Below are the code and all the weights of a small trained network. Each question names an input and a target symbol and asks about switching units off, where a switched-off unit gives its printed mean instead of its output.

import numpy as np


def w(rows, s, z=0):
    codes = np.array(rows[::2]) - 128.0
    scale = np.full(codes.shape[1], s)
    scale[-1] = z or s
    return codes * scale


def f(y):
    return y / 2 * (1 + np.tanh(0.7978845608 * (y + 0.044715 * y**3)))


def softmax(a):
    e = np.exp(a - a.max(-1, keepdims=True))
    return e / e.sum(-1, keepdims=True)


def log_softmax(a):
    a = a - a.max(-1, keepdims=True)
    return a - np.log(np.exp(a).sum(-1, keepdims=True))


def net(x, mask):
    ids = ['αβεζθλμξσφ'.index(c) for c in x.split()]
    T = len(ids)
    res = E[ids] + P[:T]
    u = 0
    for l in range(2):
        q, k, v = (res @ M[l].T for M in (Q, K, V))
        z = softmax(np.where(np.tri(T) > 0, q @ k.T / 2**0.5, -1e9)) @ v
        res = res + np.where(mask[u], z, O[l][:, -1]) @ O[l][:, :-1]
        u += 1
        y = f(res @ A[l][:, :-1].T + A[l][:, -1])
        res = res + np.where(mask[u : u + 8], y, B[l][:, -1]) @ B[l][:, :-1]
        u += 8
    return log_softmax(res[-1] @ U[:, :-1].T + U[:, -1])


Q, K, V, O, A, B = {}, {}, {}, {}, {}, {}
E = w([
[131,164,97,182,113,141,171,99,168],'α',
[153,163,228,102,134,112,176,137,96],'β',
[186,178,107,112,125,128,152,187,79],'ε',
[163,154,111,86,115,151,177,128,141],'ζ',
[98,198,170,189,84,85,15,97,6],'θ',
[129,157,86,99,127,106,152,76,220],'λ',
[197,192,170,175,202,205,74,135,200],'μ',
[114,123,158,40,120,108,169,43,157],'ξ',
[179,170,112,159,99,6,174,94,132],'σ',
[161,179,139,80,137,102,126,176,150],'φ',
],0.014)
P = w([
[255,60,166,158,76,151,186,217,149],'0',
[42,117,166,18,135,175,166,166,182],'1',
[64,149,130,13,139,165,157,162,182],'2',
[76,159,132,37,137,138,141,152,189],'3',
[90,168,131,39,137,125,145,141,171],'4',
[93,179,138,71,142,113,144,131,165],'5',
[107,189,142,83,136,101,139,122,155],'6',
[126,189,109,89,125,106,137,117,146],'7',
[128,190,124,93,123,94,137,108,141],'8',
[150,197,126,96,119,92,135,95,131],'9',
[161,199,127,121,113,77,135,84,121],'10',
[178,203,129,120,101,70,129,78,120],'11',
[188,211,132,134,103,69,126,57,116],'12',
[166,216,132,137,95,57,117,35,138],'13',
],0.0095)
Q[0] = w([
[66,5,66,162,232,163,173,186,96],'L0H1',
[163,253,89,119,121,247,166,98,136],'L0H1',
],0.005)
K[0] = w([
[2,183,122,46,231,103,98,84,125],'L0H1',
[250,187,198,209,143,152,67,147,166],'L0H1',
],0.0055)
V[0] = w([
[135,159,205,91,156,174,129,157,86],'L0H1',
[135,138,179,75,254,82,84,59,203],'L0H1',
],0.0089)
O[0] = w([
[160,76,137,64,254,101,108,98,148,253],'L0H1',
[155,94,99,47,62,120,65,89,158,19],'L0H1',
],0.015,0.00066)
A[0] = w([
[206,152,84,119,111,73,139,193,72,46],'L0N1',
[163,117,96,123,237,169,96,115,75,96],'L0N2',
[62,47,119,103,94,153,146,57,162,167],'L0N3',
[133,29,170,146,120,113,228,153,243,244],'L0N4',
[86,91,176,119,92,53,12,232,77,255],'L0N5',
[49,199,156,65,104,90,179,129,114,184],'L0N6',
[100,112,75,110,156,95,179,38,154,58],'L0N7',
[169,136,155,116,123,254,43,164,183,184],'L0N8',
],0.0066,0.0025)
B[0] = w([
[120,156,151,186,95,123,120,108,163,171],'L0N1',
[134,141,190,150,210,43,82,70,135,155],'L0N2',
[137,203,154,149,107,151,148,123,61,142],'L0N3',
[183,150,102,30,166,208,122,132,18,184],'L0N4',
[168,184,111,112,173,182,115,65,100,161],'L0N5',
[157,133,35,178,131,115,186,118,177,254],'L0N6',
[127,142,211,159,104,93,100,179,86,172],'L0N7',
[113,172,216,254,27,163,163,72,186,164],'L0N8',
],0.0076,0.0061)
Q[1] = w([
[175,253,88,84,204,168,208,115,182],'L1H1',
[19,51,108,65,185,172,117,222,88],'L1H1',
],0.0069)
K[1] = w([
[254,177,111,150,117,202,63,50,32],'L1H1',
[6,203,131,80,151,116,138,93,196],'L1H1',
],0.0052)
V[1] = w([
[100,54,81,24,152,254,162,115,52],'L1H1',
[194,114,121,79,154,97,179,239,244],'L1H1',
],0.0053)
O[1] = w([
[197,81,72,204,148,133,170,65,103,36],'L1H1',
[181,97,152,113,144,73,135,224,254,253],'L1H1',
],0.014,0.0013)
A[1] = w([
[93,113,183,32,130,114,33,185,115,54],'L1N1',
[122,103,39,32,108,77,46,126,136,203],'L1N2',
[220,133,120,59,101,110,254,180,130,125],'L1N3',
[82,149,152,148,183,111,105,74,31,178],'L1N4',
[101,65,173,108,78,145,75,107,189,4],'L1N5',
[148,155,175,62,74,91,237,103,133,215],'L1N6',
[71,160,89,45,111,108,121,102,62,146],'L1N7',
[177,51,57,141,198,33,147,45,155,158],'L1N8',
],0.0067,0.0034)
B[1] = w([
[95,157,161,217,48,193,197,59,155,181],'L1N1',
[126,188,207,171,113,225,206,151,186,160],'L1N2',
[94,80,60,207,134,90,71,87,174,240],'L1N3',
[228,155,52,136,112,136,59,125,156,183],'L1N4',
[70,94,3,155,126,64,114,165,35,137],'L1N5',
[87,128,100,222,86,171,17,168,100,242],'L1N6',
[160,166,132,164,163,85,67,163,164,183],'L1N7',
[93,102,152,25,40,179,128,253,41,245],'L1N8',
],0.0057,0.011)
U = w([
[109,175,103,210,177,155,187,58,101,21],'α',
[129,129,199,70,148,118,57,166,60,11],'β',
[105,162,142,144,228,76,137,99,114,71],'ε',
[145,168,126,155,174,254,98,180,107,254],'ζ',
[139,251,132,66,170,138,134,75,43,176],'θ',
[147,163,65,150,103,44,39,42,160,68],'λ',
[131,142,206,105,112,172,94,77,155,163],'μ',
[134,129,131,105,91,198,94,92,59,63],'ξ',
[70,191,105,122,91,124,104,190,104,145],'σ',
[146,162,89,85,148,103,39,104,164,197],'φ',
],0.0054,0.0046)

Each question gives the input, a string of symbols that net reads in full, and the target symbol t.
The units are the heads (2 rows each of Q, K, V and O) and the neurons (one row each of A and B). Each row of codes is followed by its name. A weight is (code - 128) times the scale printed after its matrix; where a second scale follows, it is the last column's (O, A, B and U).
mask holds one flag per unit, layer by layer, with each layer's heads first. A switched-off unit (its flag False) gives its mean, the last column of its rows in O or B, instead of its output. The means were averaged over made-up inputs and are rounded, as every weight is.
A unit's drop is (log p(t) with every unit on - log p(t) with that unit switched off) / (log p(t) with every unit on - log p(t) with every unit switched off).
most important unit: the unit with the biggest drop
k most important neurons: the k neurons with the biggest drops, biggest first
k most important neurons of layer l: the k neurons of layer l with the biggest drops, biggest first
input μ α λ θ λ ζ ε λ θ μ μ ε β σ, target μ: most important unit : L0N8
input μ ξ ε φ μ θ ε μ ξ ζ, target μ: 3 most important neurons : [L0N8 L1N1 L1N2]
input φ α α ξ θ θ λ ε θ, target θ: 2 most important neurons of layer 0 : [L0N5 L0N8]
input λ σ σ σ μ, target λ: 2 most important neurons of layer 1 : [L1N8 L1N5]
input σ σ ξ σ μ, target σ: 2 most important neurons : [L1N5 L0N1]
input λ β θ σ θ θ, target λ: 3 most important neurons : [L1N8 L1N4 L0N5]
input ε α σ θ θ λ λ φ σ λ μ σ φ β, target ε: 3 most important neurons : [L0N4 L1N8 L0N2]
input λ ξ σ ξ σ α, target λ: 2 most important neurons : [L0N4 L1N8]
input θ σ θ σ, target θ: 2 most important neurons of layer 0 : [L0N5 L0N6]
input θ θ ζ ξ φ ξ ξ θ σ α φ, target θ: 2 most important neurons : [L1N3 L0N5]
input μ θ σ ξ σ α σ σ β, target μ: 3 most important neurons : [L0N8 L1N1 L0N4]
input θ β ξ ξ μ ζ σ σ θ, target θ: 3 most important neurons : [L0N5 L1N3 L1N6]
input θ σ θ λ σ θ ε ξ σ φ α ξ, target θ: 3 most important neurons : [L1N3 L0N5 L0N6]
input μ σ θ μ λ, target μ: 3 most important neurons of layer 1 : [L1N1 L1N2 L1N8]
input σ σ β λ λ β μ ξ σ ξ μ α λ, target σ: 2 most important neurons of layer 0 : [L0N1 L0N5]
input λ φ σ σ ξ, target λ: 2 most important neurons of layer 1 : [L1N3 L1N8]
input σ θ ζ ε ε σ λ σ μ μ θ λ, target σ: most important neuron : [L0N4]
input μ μ ε ξ, target μ: 3 most important neurons : [L1N1 L0N8 L1N2]
input σ β φ σ σ ε λ ε μ β, target σ: 2 most important neurons of layer 0 : [L0N1 L0N5]
input θ σ θ μ, target μ: 4 most important neurons : [L0N8 L1N1 L0N2 L0N4]
input λ λ ζ, target λ: 3 most important neurons of layer 1 : [L1N3 L1N8 L1N2]
input φ σ λ μ θ θ σ μ, target φ: 4 most important neurons : [L0N8 L0N4 L1N5 L1N1]
input ξ σ θ σ φ σ μ μ ξ λ, target ξ: 2 most important neurons : [L0N4 L1N8]
input λ α λ α ζ, target λ: 3 most important neurons : [L1N3 L0N4 L1N8]
input σ ζ ε μ α θ α σ σ β, target σ: 2 most important neurons of layer 0 : [L0N4 L0N1]
input μ ζ σ β μ σ θ ε, target μ: 3 most important neurons of layer 0 : [L0N4 L0N8 L0N2]
input ξ σ ζ σ σ θ μ, target μ: 3 most important neurons of layer 0 : [L0N8 L0N4 L0N6]
input μ σ ε ξ λ, target μ: 2 most important neurons of layer 0 : [L0N8 L0N2]
input θ λ μ θ σ ξ, target θ: 3 most important neurons of layer 0 : [L0N5 L0N6 L0N3]
